Below is a small trained network, with its code and all its weights. Each question gives an input and a class and asks what happens when units are switched off, that is, made to give their printed mean instead of their output.

import numpy as np


def w(rows, s, z=0):
    codes = np.array(rows[::2]) - 128.0
    scale = np.full(codes.shape[1], s)
    scale[-1] = z or s
    return codes * scale


def f(y):
    return np.maximum(y, 0)


def log_softmax(a):
    a = a - a.max(-1, keepdims=True)
    return a - np.log(np.exp(a).sum(-1, keepdims=True))


def net(x, mask):
    res = np.array(x, float).reshape(1, 8) / 4 @ E
    y = f(res @ A[0][:, :-1].T + A[0][:, -1])
    res = res + np.where(mask, y, B[0][:, -1]) @ B[0][:, :-1]
    return log_softmax(res[-1] @ U[:, :-1].T + U[:, -1])


A, B = {}, {}
E = w([
[143,115,85,156,212,219],'x0',
[195,41,18,129,170,214],'x1',
[168,229,70,124,169,50],'x2',
[120,64,83,187,59,89],'x3',
[55,65,45,150,175,93],'x4',
[1,158,158,176,134,112],'x5',
[32,118,7,112,48,139],'x6',
[213,77,110,202,120,134],'x7',
],0.0085)
A[0] = w([
[226,154,66,103,137,198,162],'N0',
[101,186,191,100,107,98,135],'N1',
[164,116,109,163,141,165,182],'N2',
[178,159,192,137,172,131,110],'N3',
[111,244,151,26,176,122,175],'N4',
[151,174,114,42,220,121,170],'N5',
[69,44,33,114,92,124,151],'N6',
[69,148,84,190,243,120,153],'N7',
[202,56,173,165,98,98,141],'N8',
[181,87,138,150,118,1,137],'N9',
[170,45,207,118,92,190,118],'N10',
[69,161,159,153,53,175,254],'N11',
[164,175,134,71,155,97,85],'N12',
],0.011,0.0068)
B[0] = w([
[144,141,176,78,152,26,236],'N0',
[43,165,85,52,137,45,206],'N1',
[84,96,130,81,193,73,192],'N2',
[108,85,6,105,139,126,182],'N3',
[162,123,174,104,84,67,229],'N4',
[132,97,224,88,162,98,202],'N5',
[43,71,57,34,107,216,250],'N6',
[247,21,134,201,166,149,205],'N7',
[146,127,70,138,173,173,198],'N8',
[1,165,19,124,145,148,199],'N9',
[255,8,155,162,214,178,201],'N10',
[135,81,171,9,137,90,226],'N11',
[41,138,208,77,89,137,169],'N12',
],0.008,0.014)
U = w([
[124,59,23,102,122,234,142],'0',
[98,227,76,220,154,115,52],'1',
[89,168,148,27,88,63,146],'2',
[195,174,194,255,63,206,30],'3',
[231,69,202,140,194,161,254],'4',
],0.0089,0.0038)

Each question gives the input, the list of numbers given to net, and the class t.
The units are the neurons (one row each of A and B). Each row of codes is followed by its name. A weight is (code - 128) times the scale printed after its matrix; where a second scale follows, it is the last column's (A, B and U).
mask holds one flag per neuron, in row order. A switched-off neuron (its flag False) gives its mean, the last column of its row in B, instead of its output. The means were averaged over made-up inputs and are rounded, as every weight is.
A unit's drop is (log p(t) with every unit on - log p(t) with that unit switched off) / (log p(t) with every unit on - log p(t) with every unit switched off).
The circuit of an input: a set's keep is (log p(t) with only the set's units on - log p(t) with every unit switched off) / (log p(t) with every unit on - log p(t) with every unit switched off). Starting from the 12 units with the biggest drops (on a tie, the unit counted first), units are removed one at a time, each time the one whose removal leaves the highest keep (on an exact tie, the one counted first), for as long as the keep stays at least 0.8.
circuit, biggest first: the units of the circuit, biggest drop first
unit that matters most: the unit with the biggest drop
k most important neurons: the k neurons with the biggest drops, biggest first
drop when u is switched off: that unit's drop, to one decimal
input [3,-1,8,-5,2,8,7,6], class 4: circuit, biggest first => N7
input [1,-7,8,6,3,3,5,4], class 0: circuit, biggest first => N0, N7
input [2,-5,8,8,1,8,-3,8], class 1: circuit, biggest first => N6, N9
input [-8,-2,3,8,-5,1,3,8], class 0: circuit, biggest first => N8, N0
input [-6,1,-2,8,-1,8,7,0], class 0: 3 most important neurons => N6, N0, N4
input [-7,2,8,0,5,-4,-7,8], class 1: 4 most important neurons => N9, N6, N11, N8
input [6,-4,-3,-1,3,7,1,7], class 4: 2 most important neurons => N7, N9
input [0,-3,0,7,4,4,-2,-1], class 0: 2 most important neurons => N0, N4
input [-1,-7,3,-3,8,-5,-7,8], class 0: 2 most important neurons => N9, N3
input [4,2,7,5,0,-6,4,-6], class 2: 2 most important neurons => N0, N10
input [-1,3,-8,-7,0,1,2,0], class 4: 2 most important neurons => N10, N9
input [-2,-2,-6,-4,-2,-7,6,1], class 4: 2 most important neurons => N10, N9
input [-1,5,-4,4,-4,6,-2,-4], class 4: 2 most important neurons => N9, N6
input [2,2,4,-6,-2,7,4,4], class 4: unit that matters most => N7
input [2,8,7,-7,-7,1,-6,-2], class 2: drop when N10 is switched off => 0.3
input [4,-4,7,-1,5,2,-3,2], class 4: drop when N7 is switched off => 1.3
input [1,3,-4,-8,-3,-6,3,-4], class 4: drop when N8 is switched off => 0.0
